Here is a tiny trained network, its code and every weight. The questions are about switching its units off for an input and a class, where a switched-off unit gives its printed mean instead of its output.

import numpy as np


def w(rows, s, z=0):
    codes = np.array(rows[::2]) - 128.0
    scale = np.full(codes.shape[1], s)
    scale[-1] = z or s
    return codes * scale


def f(y):
    return y / 2 * (1 + np.tanh(0.7978845608 * (y + 0.044715 * y**3)))


def log_softmax(a):
    a = a - a.max(-1, keepdims=True)
    return a - np.log(np.exp(a).sum(-1, keepdims=True))


def net(x, mask):
    res = np.array(x, float).reshape(1, 7) / 4 @ E
    y = f(res @ A[0][:, :-1].T + A[0][:, -1])
    res = res + np.where(mask, y, B[0][:, -1]) @ B[0][:, :-1]
    return log_softmax(res[-1] @ U[:, :-1].T + U[:, -1])


A, B = {}, {}
E = w([
[130,127,127,127],'x0',
[189,223,13,139],'x1',
[19,107,47,71],'x2',
[186,140,154,2],'x3',
[128,127,127,129],'x4',
[42,220,193,156],'x5',
[127,128,128,129],'x6',
],0.0074)
A[0] = w([
[143,141,144,63,102],'N1',
[123,193,42,115,110],'N2',
[94,134,121,193,149],'N3',
[228,124,145,185,142],'N4',
[53,133,80,17,55],'N5',
[66,190,63,104,143],'N6',
[140,209,55,69,90],'N7',
[83,248,152,121,178],'N8',
[179,131,164,159,43],'N9',
[186,194,189,32,116],'N10',
[121,189,125,4,109],'N11',
[91,115,74,80,109],'N12',
[64,66,67,128,131],'N13',
[177,175,47,163,49],'N14',
[157,196,91,120,83],'N15',
[83,52,143,66,114],'N16',
[101,87,171,133,113],'N17',
[101,239,150,126,172],'N18',
[176,167,174,163,148],'N19',
[104,92,148,115,24],'N20',
[110,71,185,98,57],'N21',
[146,51,81,147,91],'N22',
[176,113,159,175,127],'N23',
[107,112,104,212,58],'N24',
[169,210,100,110,89],'N25',
[148,145,186,11,92],'N26',
[69,211,181,73,66],'N27',
[160,133,230,141,84],'N28',
[112,84,182,98,84],'N29',
[111,131,115,95,84],'N30',
[196,134,167,173,27],'N31',
[196,152,142,164,147],'N32',
[215,77,8,133,80],'N33',
[140,79,105,180,109],'N34',
[66,138,70,115,139],'N35',
[140,104,141,58,70],'N36',
[149,169,16,112,65],'N37',
[146,161,147,53,88],'N38',
[170,119,164,152,57],'N39',
[233,49,90,65,76],'N40',
[114,67,214,98,101],'N41',
[149,162,97,131,82],'N42',
[170,134,119,160,4],'N43',
[74,119,84,99,13],'N44',
[171,212,95,120,102],'N45',
[92,67,157,100,99],'N46',
],0.012,0.0041)
B[0] = w([
[139,179,71,202,158],'N1',
[106,100,114,156,227],'N2',
[221,167,102,174,186],'N3',
[33,192,199,80,196],'N4',
[90,185,134,101,232],'N5',
[118,114,190,100,233],'N6',
[80,101,96,103,228],'N7',
[241,65,201,97,228],'N8',
[36,181,133,114,144],'N9',
[150,174,70,197,208],'N10',
[175,161,87,188,218],'N11',
[76,187,164,89,195],'N12',
[104,224,156,104,225],'N13',
[78,89,109,129,206],'N14',
[41,56,118,137,179],'N15',
[127,109,146,105,203],'N16',
[91,85,132,171,165],'N17',
[215,64,184,104,212],'N18',
[77,175,116,48,172],'N19',
[88,104,95,110,134],'N20',
[51,36,151,156,168],'N21',
[254,146,180,128,182],'N22',
[98,185,117,119,162],'N23',
[198,197,48,221,176],'N24',
[84,69,129,131,188],'N25',
[121,184,99,194,201],'N26',
[234,104,165,117,192],'N27',
[113,127,133,58,172],'N28',
[48,80,62,131,164],'N29',
[112,172,153,146,138],'N30',
[40,158,158,136,156],'N31',
[64,141,114,75,174],'N32',
[215,67,167,98,255],'N33',
[212,191,151,166,163],'N34',
[114,204,136,95,212],'N35',
[169,145,105,145,158],'N36',
[73,79,121,141,232],'N37',
[169,218,68,178,166],'N38',
[77,140,102,118,139],'N39',
[212,130,151,114,231],'N40',
[75,48,123,162,194],'N41',
[35,53,118,149,150],'N42',
[133,129,117,116,130],'N43',
[38,191,119,116,165],'N44',
[50,27,158,163,196],'N45',
[114,83,144,130,176],'N46',
],0.0064,0.0083)
U = w([
[104,12,91,129,92],'0',
[114,187,142,6,86],'1',
[199,162,56,234,96],'2',
[242,63,170,40,105],'3',
[167,98,119,82,254],'4',
],0.012,0.013)

Each question gives the input, the list of numbers given to net, and the class t.
The units are the neurons (one row each of A and B). Each row of codes is followed by its name. A weight is (code - 128) times the scale printed after its matrix; where a second scale follows, it is the last column's (A, B and U).
mask holds one flag per neuron, in row order. A switched-off neuron (its flag False) gives its mean, the last column of its row in B, instead of its output. The means were averaged over made-up inputs and are rounded, as every weight is.
A unit's drop is (log p(t) with every unit on - log p(t) with that unit switched off) / (log p(t) with every unit on - log p(t) with every unit switched off).
The circuit of an input: a set's keep is (log p(t) with only the set's units on - log p(t) with every unit switched off) / (log p(t) with every unit on - log p(t) with every unit switched off). Starting from the 12 units with the biggest drops (on a tie, the unit counted first), units are removed one at a time, each time the one whose removal leaves the highest keep (on an exact tie, the one counted first), for as long as the keep stays at least 0.8.
units of the circuit, in order: the units of the circuit, biggest drop first
top k neurons: the k neurons with the biggest drops, biggest first
drop when u is switched off: that unit's drop, to one decimal
input [1,-7,6,2,-8,6,8], class 0: top 4 neurons -> N41, N21, N29, N17
input [6,7,3,7,7,1,-8], class 0: top neuron -> N45
input [3,-5,-5,6,-7,2,3], class 2: units of the circuit, in order -> N10, N26
input [-3,-1,0,-6,6,-5,3], class 2: top 2 neurons -> N24, N8
input [-5,-6,6,5,8,3,5], class 0: top 3 neurons -> N41, N21, N29
input [2,-6,2,7,7,7,-5], class 2: units of the circuit, in order -> N26, N10, N11
input [0,-7,8,1,-2,-8,-4], class 1: top 4 neurons -> N13, N5, N12, N44
input [5,-6,-4,2,0,-5,-2], class 0: units of the circuit, in order -> N41, N21
input [2,2,-6,-5,4,2,3], class 1: units of the circuit, in order -> N4, N19
input [-1,-7,7,-8,0,-8,-3], class 2: units of the circuit, in order -> N24, N34
input [2,5,0,-3,2,7,-1], class 3: units of the circuit, in order -> N8, N18
input [-1,7,4,-3,5,-6,-3], class 0: units of the circuit, in order -> N37, N14
input [-5,4,-5,2,0,6,-2], class 3: top 3 neurons -> N8, N18, N27
input [6,7,1,-3,-6,8,-4], class 3: units of the circuit, in order -> N8
input [5,1,2,8,-6,8,7], class 2: units of the circuit, in order -> N10, N11
input [-1,-5,-1,1,8,-5,6], class 0: top 2 neurons -> N41, N8
input [1,7,8,-4,3,0,2], class 1: top 3 neurons -> N35, N13, N12
input [5,-7,-5,-8,7,-2,5], class 2: top 3 neurons -> N24, N34, N3
input [4,6,4,7,8,1,-1], class 2: top 3 neurons -> N11, N38, N10
input [6,2,-1,-5,-8,-8,-3], class 3: units of the circuit, in order -> N33
input [3,2,6,4,-1,-2,8], class 1: top 2 neurons -> N5, N12
input [-5,4,0,5,-8,8,-1], class 3: top 3 neurons -> N8, N18, N27
input [7,-1,7,-6,-3,7,5], class 1: top 2 neurons -> N35, N13
input [-7,0,7,-8,-1,-8,5], class 2: drop when N8 is switched off -> 0.2
input [-2,2,7,8,-6,4,8], class 2: drop when N11 is switched off -> 0.6
